Here is a tiny trained network, its code and every weight. The questions are about switching its units off for an input and a class, where a switched-off unit gives its printed mean instead of its output.

import numpy as np


def w(rows, s, z=0):
    codes = np.array(rows[::2]) - 128.0
    scale = np.full(codes.shape[1], s)
    scale[-1] = z or s
    return codes * scale


def norm(h):
    return h / np.sqrt((h * h).mean(-1, keepdims=True) + 1e-5)


def f(y):
    return y / 2 * (1 + np.tanh(0.7978845608 * (y + 0.044715 * y**3)))


def log_softmax(a):
    a = a - a.max(-1, keepdims=True)
    return a - np.log(np.exp(a).sum(-1, keepdims=True))


def net(x, mask):
    res = np.array(x, float).reshape(1, 4) / 4 @ E
    u = 0
    for l in range(2):
        y = f(norm(res) @ A[l][:, :-1].T + A[l][:, -1])
        res = res + np.where(mask[u : u + 7], y, B[l][:, -1]) @ B[l][:, :-1]
        u += 7
    return log_softmax(norm(res)[-1] @ U[:, :-1].T + U[:, -1])


A, B = {}, {}
E = w([
[130,129,129,127,128,129,130,128],'x0',
[122,72,116,116,165,58,28,46],'x1',
[72,64,201,202,108,151,172,89],'x2',
[127,255,164,136,165,118,151,76],'x3',
],0.0046)
A[0] = w([
[130,190,152,133,119,101,90,38,33],'L0N0',
[181,131,33,93,143,115,103,223,228],'L0N1',
[123,235,162,145,156,161,195,152,3],'L0N2',
[132,178,55,99,117,163,135,197,47],'L0N3',
[175,209,47,87,140,98,77,139,216],'L0N4',
[128,31,101,115,162,116,60,109,23],'L0N5',
[165,79,122,129,96,173,200,254,63],'L0N6',
],0.0079,0.0014)
B[0] = w([
[101,186,138,145,214,147,171,93,194],'L0N0',
[40,211,194,134,64,128,47,1,237],'L0N1',
[181,88,90,138,8,126,130,118,230],'L0N2',
[92,155,179,121,98,57,50,52,196],'L0N3',
[194,137,72,26,204,151,106,246,254],'L0N4',
[211,157,124,127,70,113,179,158,208],'L0N5',
[81,112,175,109,244,163,90,113,231],'L0N6',
],0.0078,0.0066)
A[1] = w([
[139,173,90,51,11,114,69,182,6],'L1N0',
[183,42,142,116,150,46,103,190,116],'L1N1',
[140,85,93,205,18,116,202,157,74],'L1N2',
[50,44,119,156,195,146,122,192,134],'L1N3',
[56,160,147,179,198,112,169,64,56],'L1N4',
[133,155,107,112,66,76,86,134,91],'L1N5',
[77,197,105,99,152,78,74,152,102],'L1N6',
],0.011,0.0018)
B[1] = w([
[230,144,85,221,138,2,210,89,246],'L1N0',
[50,155,154,138,95,156,105,96,148],'L1N1',
[5,102,208,90,144,173,27,93,197],'L1N2',
[166,185,66,57,189,131,151,175,174],'L1N3',
[192,115,85,152,49,86,134,158,193],'L1N4',
[160,103,92,191,117,189,189,177,187],'L1N5',
[31,17,178,140,93,222,160,155,203],'L1N6',
],0.0086,0.011)
U = w([
[27,106,197,106,88,156,71,70,253],'0',
[224,144,74,186,67,45,198,109,90],'1',
[135,160,71,1,232,165,157,216,2],'2',
],0.0073,0.00053)

Each question gives the input, the list of numbers given to net, and the class t.
The units are the neurons (one row each of A and B). Each row of codes is followed by its name. A weight is (code - 128) times the scale printed after its matrix; where a second scale follows, it is the last column's (A, B and U).
mask holds one flag per neuron, layer by layer. A switched-off neuron (its flag False) gives its mean, the last column of its row in B, instead of its output. The means were averaged over made-up inputs and are rounded, as every weight is.
A unit's drop is (log p(t) with every unit on - log p(t) with that unit switched off) / (log p(t) with every unit on - log p(t) with every unit switched off).
The circuit of an input: a set's keep is (log p(t) with only the set's units on - log p(t) with every unit switched off) / (log p(t) with every unit on - log p(t) with every unit switched off). Starting from the 12 units with the biggest drops (on a tie, the unit counted first), units are removed one at a time, each time the one whose removal leaves the highest keep (on an exact tie, the one counted first), for as long as the keep stays at least 0.8.
units of the circuit, in order: the units of the circuit, biggest drop first
unit that matters most: the unit with the biggest drop
top k neurons: the k neurons with the biggest drops, biggest first
top k neurons in layer l: the k neurons of layer l with the biggest drops, biggest first
drop of u: that unit's drop, to one decimal
input [8,-2,3,6], class 0: top 2 neurons => L1N2; L0N2
input [-8,7,-8,4], class 2: unit that matters most => L0N4
input [-8,0,2,-4], class 2: units of the circuit, in order => L1N3; L0N1
input [6,1,-8,4], class 2: top 4 neurons in layer 0 => L0N4; L0N5; L0N0; L0N2
input [-8,-6,1,8], class 0: top 3 neurons in layer 1 => L1N2; L1N4; L1N3
input [-7,-7,4,2], class 0: top 2 neurons => L0N2; L0N4
input [-1,-2,4,-8], class 2: top 2 neurons => L0N6; L1N3
input [-3,-8,4,-1], class 2: top 2 neurons => L0N6; L0N1
input [-8,-2,-8,-8], class 0: top 2 neurons => L0N1; L0N6
input [3,-3,8,-1], class 2: top 3 neurons => L0N1; L1N3; L1N0
input [-6,-1,7,-5], class 2: top 2 neurons => L1N3; L0N2
input [4,8,8,7], class 1: top 2 neurons in layer 1 => L1N4; L1N2
input [3,-8,4,-2], class 2: top 2 neurons => L0N6; L1N0
input [-2,5,-4,3], class 2: top neuron in layer 0 => L0N4
input [5,-1,2,1], class 0: top 2 neurons => L1N2; L0N4
input [-1,-3,6,7], class 0: top 2 neurons => L1N2; L0N2
input [-3,-7,6,8], class 0: drop of L1N2 => 0.9
input [3,-8,-6,-2], class 0: drop of L0N6 => 0.6
input [1,-2,-2,-1], class 0: drop of L0N5 => 0.0
input [8,7,-7,4], class 2: units of the circuit, in order => L0N4
input [3,-8,-5,-5], class 0: drop of L0N6 => 0.1
